Below are the code and all the weights of a small trained network. Each question names an input and a class and asks about switching units off, where a switched-off unit gives its printed mean instead of its output.

import numpy as np


def w(rows, s, z=0):
    codes = np.array(rows[::2]) - 128.0
    scale = np.full(codes.shape[1], s)
    scale[-1] = z or s
    return codes * scale


def norm(h):
    return h / np.sqrt((h * h).mean(-1, keepdims=True) + 1e-5)


def f(y):
    return np.maximum(y, 0)


def log_softmax(a):
    a = a - a.max(-1, keepdims=True)
    return a - np.log(np.exp(a).sum(-1, keepdims=True))


def net(x, mask):
    res = np.array(x, float).reshape(1, 7) / 4 @ E
    u = 0
    for l in range(3):
        y = f(norm(res) @ A[l][:, :-1].T + A[l][:, -1])
        res = res + np.where(mask[u : u + 3], y, B[l][:, -1]) @ B[l][:, :-1]
        u += 3
    return log_softmax(norm(res)[-1] @ U[:, :-1].T + U[:, -1])


A, B = {}, {}
E = w([
[153,152,125,127,137,134,96,135,118,164,125],'x0',
[61,158,90,179,54,165,155,129,181,187,254],'x1',
[176,125,120,126,155,137,121,125,148,136,166],'x2',
[172,245,60,88,163,184,164,45,191,78,100],'x3',
[103,95,211,111,127,195,30,127,205,60,99],'x4',
[104,138,124,104,121,119,114,107,89,101,154],'x5',
[145,112,131,157,171,146,150,119,157,133,144],'x6',
],0.0068)
A[0] = w([
[42,239,139,173,55,193,153,109,209,186,205,58],'L0N1',
[101,207,253,120,99,249,66,152,184,72,123,44],'L0N2',
[88,199,62,24,129,205,160,9,231,133,68,3],'L0N3',
],0.0053,0.0035)
B[0] = w([
[108,204,119,114,150,80,84,247,146,75,185,255],'L0N1',
[110,46,218,3,158,191,185,67,125,162,130,224],'L0N2',
[186,140,75,236,96,158,53,127,100,134,70,233],'L0N3',
],0.011,0.0057)
A[1] = w([
[158,230,76,154,140,80,254,140,69,155,135,1],'L1N1',
[130,108,149,79,151,175,93,74,188,71,148,119],'L1N2',
[160,169,175,94,220,85,137,125,117,76,29,41],'L1N3',
],0.0076,0.0018)
B[1] = w([
[106,73,190,35,141,150,208,96,153,153,22,254],'L1N1',
[85,165,85,127,108,125,215,143,85,249,78,219],'L1N2',
[87,207,90,145,109,117,143,239,213,63,253,232],'L1N3',
],0.012,0.0063)
A[2] = w([
[111,77,220,225,109,76,87,170,70,169,150,207],'L2N1',
[91,171,75,193,184,192,124,98,146,205,24,253],'L2N2',
[172,246,72,161,100,144,88,2,128,71,69,170],'L2N3',
],0.0062,0.0018)
B[2] = w([
[254,103,72,220,165,154,63,30,108,84,121,213],'L2N1',
[109,6,171,120,98,55,119,97,64,74,145,253],'L2N2',
[178,64,95,178,135,117,55,48,136,151,122,207],'L2N3',
],0.0098,0.0054)
U = w([
[120,84,159,2,163,150,173,125,125,203,72,234],'0',
[215,94,59,197,111,142,74,82,116,107,113,124],'1',
[136,243,89,118,148,114,127,244,166,97,204,9],'2',
],0.0098,0.0015)

Each question gives the input, the list of numbers given to net, and the class t.
The units are the neurons (one row each of A and B). Each row of codes is followed by its name. A weight is (code - 128) times the scale printed after its matrix; where a second scale follows, it is the last column's (A, B and U).
mask holds one flag per neuron, layer by layer. A switched-off neuron (its flag False) gives its mean, the last column of its row in B, instead of its output. The means were averaged over made-up inputs and are rounded, as every weight is.
A unit's drop is (log p(t) with every unit on - log p(t) with that unit switched off) / (log p(t) with every unit on - log p(t) with every unit switched off).
The circuit of an input: a set's keep is (log p(t) with only the set's units on - log p(t) with every unit switched off) / (log p(t) with every unit on - log p(t) with every unit switched off). Starting from all 9 units, units are removed one at a time, each time the one whose removal leaves the highest keep (on an exact tie, the one counted first), for as long as the keep stays at least 0.8.
circuit, biggest first: the units of the circuit, biggest drop first
k most important neurons: the k neurons with the biggest drops, biggest first
drop when u is switched off: that unit's drop, to one decimal
input [-8,5,2,-7,-4,-3,3], class 1: 2 most important neurons	(L2N1; L1N3)
input [-5,-5,-3,4,1,0,-3], class 2: most important neuron	(L1N3)
input [-5,-8,-4,-2,7,-1,-8], class 2: 2 most important neurons	(L1N3; L1N1)
input [-8,5,-7,6,3,1,-6], class 1: 2 most important neurons	(L0N3; L1N3)
input [-4,5,4,-6,-8,8,7], class 0: 3 most important neurons	(L1N1; L1N3; L0N3)
input [-3,6,-2,-6,-2,-7,-1], class 1: 3 most important neurons	(L2N1; L1N3; L1N2)
input [1,1,-6,7,-6,8,1], class 1: 4 most important neurons	(L0N3; L0N2; L2N3; L1N2)
input [2,-3,4,8,4,-2,-1], class 1: 2 most important neurons	(L0N3; L1N1)
input [3,6,-5,-4,4,-3,1], class 2: 2 most important neurons	(L0N1; L1N1)
input [-2,4,4,5,8,-3,8], class 0: 2 most important neurons	(L0N2; L1N2)
input [1,6,-5,6,-6,-8,-7], class 0: 4 most important neurons	(L1N1; L1N3; L2N1; L2N2)
input [4,-6,-1,-5,-1,7,-7], class 2: 2 most important neurons	(L1N3; L0N3)
input [3,-8,0,0,-7,-1,6], class 2: drop when L2N2 is switched off	0.1
input [6,-7,-2,-8,-3,0,3], class 1: drop when L0N1 is switched off	0.3
input [0,-2,2,-8,5,7,-5], class 1: drop when L1N1 is switched off	0.7
input [4,-1,5,6,-3,-5,4], class 1: circuit, biggest first	(L0N3)
